Here is a tiny trained network, its code and every weight. The questions are about switching its units off for an input and a class, where a switched-off unit gives its printed mean instead of its output.

import numpy as np


def w(rows, s, z=0):
    codes = np.array(rows[::2]) - 128.0
    scale = np.full(codes.shape[1], s)
    scale[-1] = z or s
    return codes * scale


def f(y):
    return y / 2 * (1 + np.tanh(0.7978845608 * (y + 0.044715 * y**3)))


def log_softmax(a):
    a = a - a.max(-1, keepdims=True)
    return a - np.log(np.exp(a).sum(-1, keepdims=True))


def net(x, mask):
    res = np.array(x, float).reshape(1, 3) / 4 @ E
    y = f(res @ A[0][:, :-1].T + A[0][:, -1])
    res = res + np.where(mask, y, B[0][:, -1]) @ B[0][:, :-1]
    return log_softmax(res[-1] @ U[:, :-1].T + U[:, -1])


A, B = {}, {}
E = w([
[68,3,141],'x0',
[214,93,235],'x1',
[228,61,34],'x2',
],0.0043)
A[0] = w([
[104,134,95,87],'neuron 1',
[75,162,183,89],'neuron 2',
[103,146,151,79],'neuron 3',
[118,102,134,76],'neuron 4',
[66,177,188,86],'neuron 5',
[114,131,110,55],'neuron 6',
[68,23,143,80],'neuron 7',
[79,142,62,98],'neuron 8',
[140,121,114,61],'neuron 9',
[48,151,32,103],'neuron 10',
[185,96,69,97],'neuron 11',
[216,86,41,102],'neuron 12',
[155,119,165,88],'neuron 13',
[128,128,131,29],'neuron 14',
[121,132,134,75],'neuron 15',
[125,130,130,66],'neuron 16',
[144,121,114,51],'neuron 17',
[103,135,94,90],'neuron 18',
[170,107,88,85],'neuron 19',
[58,170,201,86],'neuron 20',
[85,156,173,90],'neuron 21',
[92,152,166,86],'neuron 22',
[120,132,134,14],'neuron 23',
[148,165,124,64],'neuron 24',
[142,124,143,62],'neuron 25',
[77,39,141,75],'neuron 26',
[128,121,124,32],'neuron 27',
[130,142,129,69],'neuron 28',
[130,128,130,34],'neuron 29',
[88,137,79,75],'neuron 30',
[190,246,119,73],'neuron 31',
[186,106,203,90],'neuron 32',
[160,110,97,72],'neuron 33',
[139,153,124,140],'neuron 34',
[137,125,141,95],'neuron 35',
[126,128,124,4],'neuron 36',
[102,81,137,76],'neuron 37',
[190,104,208,101],'neuron 38',
[126,129,129,36],'neuron 39',
[133,124,119,43],'neuron 40',
[136,146,126,118],'neuron 41',
[128,127,120,23],'neuron 42',
[130,127,126,119],'neuron 43',
[147,166,122,111],'neuron 44',
[129,128,126,25],'neuron 45',
[188,105,205,97],'neuron 46',
[130,132,128,103],'neuron 47',
],0.013,0.0033)
B[0] = w([
[96,145,107,127],'neuron 1',
[132,59,89,171],'neuron 2',
[130,105,91,123],'neuron 3',
[138,149,102,113],'neuron 4',
[140,49,60,190],'neuron 5',
[110,142,92,107],'neuron 6',
[224,220,48,193],'neuron 7',
[56,161,110,172],'neuron 8',
[126,121,93,110],'neuron 9',
[3,184,105,226],'neuron 10',
[133,56,80,191],'neuron 11',
[138,8,57,253],'neuron 12',
[89,147,102,137],'neuron 13',
[125,134,95,97],'neuron 14',
[127,126,107,109],'neuron 15',
[126,130,106,106],'neuron 16',
[127,121,84,108],'neuron 17',
[95,145,109,129],'neuron 18',
[134,85,81,153],'neuron 19',
[137,30,76,201],'neuron 20',
[131,74,96,154],'neuron 21',
[130,86,96,142],'neuron 22',
[124,130,82,95],'neuron 23',
[147,160,93,125],'neuron 24',
[112,141,94,110],'neuron 25',
[201,202,64,172],'neuron 26',
[127,136,89,98],'neuron 27',
[133,138,97,110],'neuron 28',
[123,134,88,98],'neuron 29',
[77,161,93,143],'neuron 30',
[230,250,28,235],'neuron 31',
[36,168,88,197],'neuron 32',
[129,98,84,134],'neuron 33',
[146,145,135,144],'neuron 34',
[116,135,113,119],'neuron 35',
[121,136,80,92],'neuron 36',
[161,161,92,128],'neuron 37',
[29,171,95,211],'neuron 38',
[124,133,90,98],'neuron 39',
[124,129,91,102],'neuron 40',
[139,142,125,130],'neuron 41',
[121,134,86,96],'neuron 42',
[129,128,124,125],'neuron 43',
[154,157,119,143],'neuron 44',
[124,134,89,96],'neuron 45',
[34,170,92,204],'neuron 46',
[130,132,121,119],'neuron 47',
],0.046,0.0039)
U = w([
[134,37,100,165],'0',
[29,166,132,153],'1',
[208,186,109,132],'2',
[152,102,254,253],'3',
[129,121,145,31],'4',
[129,121,145,25],'5',
[130,121,146,4],'6',
],0.0078,0.0049)

Each question gives the input, the list of numbers given to net, and the class t.
The units are the neurons (one row each of A and B). Each row of codes is followed by its name. A weight is (code - 128) times the scale printed after its matrix; where a second scale follows, it is the last column's (A, B and U).
mask holds one flag per neuron, in row order. A switched-off neuron (its flag False) gives its mean, the last column of its row in B, instead of its output. The means were averaged over made-up inputs and are rounded, as every weight is.
A unit's drop is (log p(t) with every unit on - log p(t) with that unit switched off) / (log p(t) with every unit on - log p(t) with every unit switched off).
The circuit of an input: a set's keep is (log p(t) with only the set's units on - log p(t) with every unit switched off) / (log p(t) with every unit on - log p(t) with every unit switched off). Starting from the 12 units with the biggest drops (on a tie, the unit counted first), units are removed one at a time, each time the one whose removal leaves the highest keep (on an exact tie, the one counted first), for as long as the keep stays at least 0.8.
circuit, biggest first: the units of the circuit, biggest drop first
unit that matters most: the unit with the biggest drop
k most important neurons: the k neurons with the biggest drops, biggest first
drop when u is switched off: that unit's drop, to one decimal
input [5,-2,-4], class 2: circuit, biggest first : (neuron 7)
input [-4,-3,0], class 2: 2 most important neurons : (neuron 31; neuron 38)
input [8,-8,6], class 1: 2 most important neurons : (neuron 10; neuron 8)
input [-2,-4,-4], class 0: 4 most important neurons : (neuron 38; neuron 46; neuron 32; neuron 5)
input [4,0,1], class 2: 2 most important neurons : (neuron 7; neuron 26)
input [-8,8,5], class 1: 2 most important neurons : (neuron 38; neuron 46)
input [-8,2,-7], class 2: 4 most important neurons : (neuron 31; neuron 12; neuron 11; neuron 44)
input [3,1,-3], class 3: 2 most important neurons : (neuron 31; neuron 12)
input [2,2,1], class 3: 2 most important neurons : (neuron 31; neuron 10)
input [-2,-6,-7], class 0: 2 most important neurons : (neuron 20; neuron 5)
input [-5,-2,-4], class 2: 2 most important neurons : (neuron 31; neuron 12)
input [2,-7,6], class 1: 3 most important neurons : (neuron 10; neuron 8; neuron 20)
input [3,-8,6], class 1: drop when neuron 8 is switched off : 0.1
input [-6,-1,-3], class 2: drop when neuron 31 is switched off : 0.6
input [-3,-3,3], class 3: drop when neuron 7 is switched off : 0.2
input [-3,-1,2], class 3: unit that matters most : neuron 7
